Here is a tiny trained network, its code and every weight. The questions are about switching its units off for an input and a class, where a switched-off unit gives its printed mean instead of its output.

import numpy as np


def w(rows, s, z=0):
    codes = np.array(rows[::2]) - 128.0
    scale = np.full(codes.shape[1], s)
    scale[-1] = z or s
    return codes * scale


def norm(h):
    return h / np.sqrt((h * h).mean(-1, keepdims=True) + 1e-5)


def f(y):
    return y / 2 * (1 + np.tanh(0.7978845608 * (y + 0.044715 * y**3)))


def log_softmax(a):
    a = a - a.max(-1, keepdims=True)
    return a - np.log(np.exp(a).sum(-1, keepdims=True))


def net(x, mask):
    res = np.array(x, float).reshape(1, 6) / 4 @ E
    u = 0
    for l in range(4):
        y = f(norm(res) @ A[l][:, :-1].T + A[l][:, -1])
        res = res + np.where(mask[u : u + 6], y, B[l][:, -1]) @ B[l][:, :-1]
        u += 6
    return log_softmax(norm(res)[-1] @ U[:, :-1].T + U[:, -1])


A, B = {}, {}
E = w([
[127,116,158,150,122,109],'x0',
[132,114,140,138,127,111],'x1',
[246,144,174,130,135,116],'x2',
[69,243,203,136,202,117],'x3',
[77,106,249,56,53,167],'x4',
[168,122,177,145,224,255],'x5',
],0.006)
A[0] = w([
[146,151,68,247,135,51,197],'0.n0',
[143,16,107,173,72,153,155],'0.n1',
[125,91,33,232,238,150,57],'0.n2',
[17,70,80,79,202,146,5],'0.n3',
[129,102,140,204,144,105,63],'0.n4',
[255,192,156,88,115,119,139],'0.n5',
],0.008,0.0023)
B[0] = w([
[85,162,139,76,138,140,253],'0.n0',
[135,154,103,86,211,145,230],'0.n1',
[156,154,194,151,137,57,251],'0.n2',
[120,33,156,199,111,101,192],'0.n3',
[103,129,146,165,81,127,123],'0.n4',
[6,54,105,184,99,81,200],'0.n5',
],0.012,0.0042)
A[1] = w([
[224,96,155,245,153,235,88],'1.n0',
[73,86,131,126,169,81,103],'1.n1',
[251,74,24,85,141,136,227],'1.n2',
[75,2,103,228,119,124,135],'1.n3',
[207,89,195,235,193,238,3],'1.n4',
[23,180,163,121,150,119,99],'1.n5',
],0.0076,0.0013)
B[1] = w([
[161,220,96,133,102,102,190],'1.n0',
[98,155,106,156,93,191,217],'1.n1',
[155,136,129,141,200,169,192],'1.n2',
[132,86,114,204,185,150,246],'1.n3',
[82,191,116,127,2,161,233],'1.n4',
[222,109,126,150,160,219,252],'1.n5',
],0.0089,0.0046)
A[2] = w([
[189,25,205,82,34,241,137],'2.n0',
[86,225,202,187,204,198,229],'2.n1',
[63,149,56,135,153,119,129],'2.n2',
[254,105,74,152,69,90,47],'2.n3',
[126,185,65,124,79,184,133],'2.n4',
[107,165,79,190,188,34,5],'2.n5',
],0.0077,0.0017)
B[2] = w([
[31,120,68,108,218,66,188],'2.n0',
[175,45,51,91,140,123,254],'2.n1',
[134,17,254,124,75,177,158],'2.n2',
[21,120,127,183,124,211,118],'2.n3',
[232,144,74,142,40,81,162],'2.n4',
[47,149,108,147,153,216,166],'2.n5',
],0.0082,0.0084)
A[3] = w([
[175,190,120,235,188,78,68],'3.n0',
[119,116,17,111,6,72,139],'3.n1',
[88,92,76,26,36,89,210],'3.n2',
[129,1,185,208,141,196,187],'3.n3',
[210,48,91,141,108,208,253],'3.n4',
[62,133,137,116,193,103,184],'3.n5',
],0.0075,0.0028)
B[3] = w([
[37,122,179,33,43,143,158],'3.n0',
[122,200,54,113,110,95,198],'3.n1',
[215,233,160,175,102,192,204],'3.n2',
[132,147,86,205,47,33,247],'3.n3',
[238,119,199,155,119,66,255],'3.n4',
[145,254,76,140,183,40,182],'3.n5',
],0.0062,0.0069)
U = w([
[72,66,102,254,102,89,156],'0',
[156,204,122,109,27,138,182],'1',
[153,129,97,166,168,77,242],'2',
[4,192,136,103,212,129,102],'3',
[180,80,80,100,121,16,162],'4',
[227,34,125,106,195,88,48],'5',
[83,37,216,93,94,163,2],'6',
],0.0093,0.004)

Each question gives the input, the list of numbers given to net, and the class t.
The units are the neurons (one row each of A and B). Each row of codes is followed by its name. A weight is (code - 128) times the scale printed after its matrix; where a second scale follows, it is the last column's (A, B and U).
mask holds one flag per neuron, layer by layer. A switched-off neuron (its flag False) gives its mean, the last column of its row in B, instead of its output. The means were averaged over made-up inputs and are rounded, as every weight is.
A unit's drop is (log p(t) with every unit on - log p(t) with that unit switched off) / (log p(t) with every unit on - log p(t) with every unit switched off).
The circuit of an input: a set's keep is (log p(t) with only the set's units on - log p(t) with every unit switched off) / (log p(t) with every unit on - log p(t) with every unit switched off). Starting from the 12 units with the biggest drops (on a tie, the unit counted first), units are removed one at a time, each time the one whose removal leaves the highest keep (on an exact tie, the one counted first), for as long as the keep stays at least 0.8.
circuit, biggest first: the units of the circuit, biggest drop first
most important unit: the unit with the biggest drop
k most important neurons: the k neurons with the biggest drops, biggest first
k most important neurons of layer l: the k neurons of layer l with the biggest drops, biggest first
input [-2,6,2,7,-6,-3], class 5: circuit, biggest first -> 2.n1, 3.n3
input [-7,7,8,5,3,-2], class 0: circuit, biggest first -> 0.n5
input [-2,4,-5,-7,-6,7], class 1: circuit, biggest first -> 0.n5, 1.n4
input [2,3,2,8,-8,0], class 3: 3 most important neurons of layer 3 -> 3.n0, 3.n4, 3.n3
input [0,3,-4,6,-2,-5], class 5: 2 most important neurons -> 1.n5, 1.n4
input [6,-2,5,7,2,-6], class 5: circuit, biggest first -> 1.n5, 2.n1
input [3,-4,-2,2,-3,6], class 1: circuit, biggest first -> 1.n4, 0.n5
input [-2,5,-6,7,1,-2], class 5: circuit, biggest first -> 1.n5, 2.n1
input [0,5,5,-2,8,6], class 3: 2 most important neurons -> 2.n0, 0.n5
input [-6,-6,3,3,8,-4], class 3: circuit, biggest first -> 2.n0, 1.n5
input [0,-6,-5,7,4,-1], class 5: 2 most important neurons -> 2.n1, 0.n5
input [5,6,-7,8,2,2], class 5: circuit, biggest first -> 2.n1, 1.n5
input [1,3,2,7,3,-5], class 5: circuit, biggest first -> 1.n5, 2.n1
input [-2,-5,-7,-8,8,4], class 3: 3 most important neurons -> 2.n0, 0.n5, 2.n1
input [-7,8,8,7,-1,5], class 0: most important unit -> 0.n5
input [-5,0,3,-5,-6,-3], class 3: 2 most important neurons -> 0.n2, 2.n1
input [6,1,1,3,-8,2], class 3: 2 most important neurons -> 0.n2, 3.n0
input [4,5,0,5,3,7], class 1: circuit, biggest first -> 1.n4, 1.n3
input [7,5,6,-1,3,8], class 1: 2 most important neurons -> 1.n4, 1.n0
input [1,3,4,1,-7,-7], class 1: 2 most important neurons -> 0.n0, 1.n3
input [0,4,-5,-1,-5,8], class 1: most important neuron -> 0.n5
